Below is a small trained network, with its code and all its weights. Each question gives an input and a class and asks what happens when units are switched off, that is, made to give their printed mean instead of their output.

import numpy as np


def w(rows, s, z=0):
    codes = np.array(rows[::2]) - 128.0
    scale = np.full(codes.shape[1], s)
    scale[-1] = z or s
    return codes * scale


def f(y):
    return np.maximum(y, 0)


def log_softmax(a):
    a = a - a.max(-1, keepdims=True)
    return a - np.log(np.exp(a).sum(-1, keepdims=True))


def net(x, mask):
    res = np.array(x, float).reshape(1, 6) / 4 @ E
    y = f(res @ A[0][:, :-1].T + A[0][:, -1])
    res = res + np.where(mask, y, B[0][:, -1]) @ B[0][:, :-1]
    return log_softmax(res[-1] @ U[:, :-1].T + U[:, -1])


A, B = {}, {}
E = w([
[108,36,145,191,161,206,122],'x0',
[103,169,166,163,113,160,121],'x1',
[67,119,212,47,122,168,54],'x2',
[149,131,130,122,121,139,142],'x3',
[18,154,107,49,181,140,252],'x4',
[93,129,125,143,131,113,110],'x5',
],0.012)
A[0] = w([
[178,129,18,224,119,104,162,64],'neuron 1',
[128,71,223,10,92,144,55,3],'neuron 2',
[152,239,126,86,65,49,89,72],'neuron 3',
[180,126,82,176,122,129,54,81],'neuron 4',
[196,119,144,150,50,101,34,32],'neuron 5',
[115,117,95,85,125,166,54,32],'neuron 6',
[123,25,150,187,146,203,131,49],'neuron 7',
],0.011,0.0026)
B[0] = w([
[136,150,100,215,133,188,66,248],'neuron 1',
[90,206,114,201,35,157,112,237],'neuron 2',
[152,61,211,80,103,69,69,241],'neuron 3',
[98,147,91,114,165,109,137,220],'neuron 4',
[93,178,101,59,230,100,203,253],'neuron 5',
[176,174,162,188,88,169,135,167],'neuron 6',
[148,2,146,124,184,45,142,223],'neuron 7',
],0.01,0.013)
U = w([
[175,240,74,214,68,208,89,255],'0',
[58,253,72,7,242,187,244,69],'1',
[248,44,210,101,95,76,99,33],'2',
],0.0074,0.006)

Each question gives the input, the list of numbers given to net, and the class t.
The units are the neurons (one row each of A and B). Each row of codes is followed by its name. A weight is (code - 128) times the scale printed after its matrix; where a second scale follows, it is the last column's (A, B and U).
mask holds one flag per neuron, in row order. A switched-off neuron (its flag False) gives its mean, the last column of its row in B, instead of its output. The means were averaged over made-up inputs and are rounded, as every weight is.
A unit's drop is (log p(t) with every unit on - log p(t) with that unit switched off) / (log p(t) with every unit on - log p(t) with every unit switched off).
The circuit of an input: a set's keep is (log p(t) with only the set's units on - log p(t) with every unit switched off) / (log p(t) with every unit on - log p(t) with every unit switched off). Starting from all 7 units, units are removed one at a time, each time the one whose removal leaves the highest keep (on an exact tie, the one counted first), for as long as the keep stays at least 0.8.
circuit, biggest first: the units of the circuit, biggest drop first
most important unit: the unit with the biggest drop
k most important neurons: the k neurons with the biggest drops, biggest first
drop of u: that unit's drop, to one decimal
input [8,5,3,-7,-3,-1], class 2: circuit, biggest first -> (neuron 7)
input [-8,2,7,-3,1,-4], class 2: 3 most important neurons -> (neuron 3; neuron 1; neuron 4)
input [5,7,-4,8,4,-1], class 2: 4 most important neurons -> (neuron 5; neuron 7; neuron 2; neuron 4)
input [2,1,-3,7,-4,6], class 1: 2 most important neurons -> (neuron 5; neuron 2)
input [-6,-3,-2,7,-6,8], class 1: 3 most important neurons -> (neuron 5; neuron 4; neuron 7)
input [0,-8,2,7,0,2], class 0: circuit, biggest first -> (neuron 5; neuron 3)
input [-6,-1,5,5,5,3], class 2: 3 most important neurons -> (neuron 3; neuron 5; neuron 1)
input [-4,-5,8,0,-7,8], class 0: 2 most important neurons -> (neuron 2; neuron 6)
input [-8,-4,-3,-3,7,6], class 2: circuit, biggest first -> (neuron 3; neuron 5)
input [4,-1,-8,-1,6,8], class 0: 2 most important neurons -> (neuron 1; neuron 5)
input [4,7,-4,5,-5,2], class 1: circuit, biggest first -> (neuron 5; neuron 4)
input [1,-8,1,7,0,7], class 0: 3 most important neurons -> (neuron 5; neuron 3; neuron 7)
input [1,-4,3,7,-5,-5], class 1: 2 most important neurons -> (neuron 5; neuron 1)
input [4,2,7,6,5,4], class 0: 2 most important neurons -> (neuron 2; neuron 5)
input [4,0,7,-1,-7,4], class 0: circuit, biggest first -> (neuron 2)
input [4,0,2,-5,-1,4], class 2: 3 most important neurons -> (neuron 7; neuron 1; neuron 5)
input [5,0,2,3,-5,-5], class 1: 3 most important neurons -> (neuron 5; neuron 3; neuron 4)
input [2,1,-6,7,6,-4], class 0: 2 most important neurons -> (neuron 5; neuron 1)
input [7,1,-4,5,-8,-5], class 1: drop of neuron 2 -> 0.0
input [-6,6,3,-5,1,4], class 2: most important unit -> neuron 3
input [8,-4,4,-8,2,7], class 2: drop of neuron 7 -> 2.3
input [-5,7,-4,3,-4,-3], class 2: drop of neuron 5 -> -0.1
